Below are the code and all the weights of a small trained network. Each question names an input and a class and asks about switching units off, where a switched-off unit gives its printed mean instead of its output.

import numpy as np


def w(rows, s, z=0):
    codes = np.array(rows[::2]) - 128.0
    scale = np.full(codes.shape[1], s)
    scale[-1] = z or s
    return codes * scale


def norm(h):
    return h / np.sqrt((h * h).mean(-1, keepdims=True) + 1e-5)


def f(y):
    return np.maximum(y, 0)


def log_softmax(a):
    a = a - a.max(-1, keepdims=True)
    return a - np.log(np.exp(a).sum(-1, keepdims=True))


def net(x, mask):
    res = np.array(x, float).reshape(1, 8) / 4 @ E
    u = 0
    for l in range(2):
        y = f(norm(res) @ A[l][:, :-1].T + A[l][:, -1])
        res = res + np.where(mask[u : u + 9], y, B[l][:, -1]) @ B[l][:, :-1]
        u += 9
    return log_softmax(norm(res)[-1] @ U[:, :-1].T + U[:, -1])


A, B = {}, {}
E = w([
[111,116,109,120,131,130,117],'x0',
[163,128,175,112,160,114,112],'x1',
[149,6,67,2,67,106,138],'x2',
[151,113,92,126,146,156,81],'x3',
[109,132,78,96,146,117,84],'x4',
[169,84,85,162,200,38,173],'x5',
[96,209,127,63,123,3,97],'x6',
[131,131,110,141,104,177,154],'x7',
],0.0078)
A[0] = w([
[188,138,86,92,178,120,70,203],'0.n0',
[149,120,69,127,181,55,231,209],'0.n1',
[235,110,95,180,155,50,160,110],'0.n2',
[156,62,105,25,115,134,146,67],'0.n3',
[123,254,142,42,91,158,112,23],'0.n4',
[166,69,121,89,57,85,142,3],'0.n5',
[73,182,118,229,155,132,91,73],'0.n6',
[207,158,234,130,165,92,197,251],'0.n7',
[116,129,109,120,151,156,39,197],'0.n8',
],0.0081,0.0018)
B[0] = w([
[77,114,145,196,2,145,210,204],'0.n0',
[39,108,142,138,55,105,137,254],'0.n1',
[64,162,192,106,19,183,143,233],'0.n2',
[142,211,22,127,207,72,196,248],'0.n3',
[100,57,233,134,106,47,81,209],'0.n4',
[166,140,76,125,207,23,125,209],'0.n5',
[161,160,87,132,159,86,214,238],'0.n6',
[49,139,28,154,98,142,144,252],'0.n7',
[125,108,112,125,54,172,190,191],'0.n8',
],0.0069,0.0052)
A[1] = w([
[41,163,162,124,25,85,183,197],'1.n0',
[69,132,99,120,134,155,75,198],'1.n1',
[120,167,177,185,173,138,135,16],'1.n2',
[131,202,140,144,151,138,123,4],'1.n3',
[185,83,154,137,188,194,203,192],'1.n4',
[164,120,136,9,92,147,127,111],'1.n5',
[102,136,111,159,65,147,143,26],'1.n6',
[151,185,184,151,145,151,103,159],'1.n7',
[171,120,98,161,130,173,157,191],'1.n8',
],0.011,0.0024)
B[1] = w([
[93,142,75,68,105,203,66,255],'1.n0',
[144,149,139,77,86,98,204,141],'1.n1',
[153,166,95,122,154,80,186,153],'1.n2',
[135,155,134,169,150,60,168,143],'1.n3',
[194,113,104,178,135,148,56,162],'1.n4',
[136,69,134,187,147,119,254,149],'1.n5',
[74,153,176,93,156,144,140,168],'1.n6',
[194,143,178,163,158,127,190,146],'1.n7',
[156,90,99,141,106,184,39,163],'1.n8',
],0.009,0.016)
U = w([
[164,166,58,110,105,170,128,208],'0',
[157,135,79,193,171,53,219,221],'1',
[127,73,126,170,72,126,54,254],'2',
[115,133,112,119,100,169,111,105],'3',
[105,113,109,143,63,149,103,28],'4',
[86,80,212,130,33,148,192,25],'5',
[80,104,96,82,253,185,85,40],'6',
],0.0067,0.0025)

Each question gives the input, the list of numbers given to net, and the class t.
The units are the neurons (one row each of A and B). Each row of codes is followed by its name. A weight is (code - 128) times the scale printed after its matrix; where a second scale follows, it is the last column's (A, B and U).
mask holds one flag per neuron, layer by layer. A switched-off neuron (its flag False) gives its mean, the last column of its row in B, instead of its output. The means were averaged over made-up inputs and are rounded, as every weight is.
A unit's drop is (log p(t) with every unit on - log p(t) with that unit switched off) / (log p(t) with every unit on - log p(t) with every unit switched off).
The circuit of an input: a set's keep is (log p(t) with only the set's units on - log p(t) with every unit switched off) / (log p(t) with every unit on - log p(t) with every unit switched off). Starting from the 12 units with the biggest drops (on a tie, the unit counted first), units are removed one at a time, each time the one whose removal leaves the highest keep (on an exact tie, the one counted first), for as long as the keep stays at least 0.8.
circuit, biggest first: the units of the circuit, biggest drop first
most important unit: the unit with the biggest drop
k most important neurons: the k neurons with the biggest drops, biggest first
drop of u: that unit's drop, to one decimal
input [-4,-6,8,8,-7,-8,7,2], class 1: circuit, biggest first : 1.n5; 0.n3; 0.n5
input [-6,3,7,-5,-7,-3,-2,-2], class 1: 2 most important neurons : 1.n0; 0.n5
input [3,8,-5,-8,-6,6,6,-5], class 4: most important unit : 0.n7
input [-4,5,-3,1,4,7,6,4], class 5: circuit, biggest first : 0.n2; 0.n1
input [-1,3,-4,-7,-3,6,-4,-8], class 0: 2 most important neurons : 1.n0; 0.n4
input [-2,8,6,4,3,0,-2,-5], class 1: circuit, biggest first : 1.n0; 0.n3
input [6,6,-6,-2,-5,8,1,-8], class 0: 2 most important neurons : 0.n2; 1.n0
input [3,0,8,-1,-7,-3,-6,-3], class 1: 2 most important neurons : 1.n0; 1.n5
input [7,6,2,3,-1,8,-3,0], class 5: 2 most important neurons : 0.n2; 0.n1
input [-5,6,-7,-4,-3,-3,3,0], class 1: drop of 1.n7 : 0.2
input [0,8,8,0,4,1,6,-2], class 1: drop of 0.n3 : 0.3
input [2,-3,0,1,2,-4,3,0], class 5: drop of 1.n0 : -0.5
input [-8,4,-2,0,-4,8,-1,4], class 5: drop of 0.n1 : 0.2
input [-2,3,-2,-5,-4,8,3,4], class 5: circuit, biggest first : 0.n2
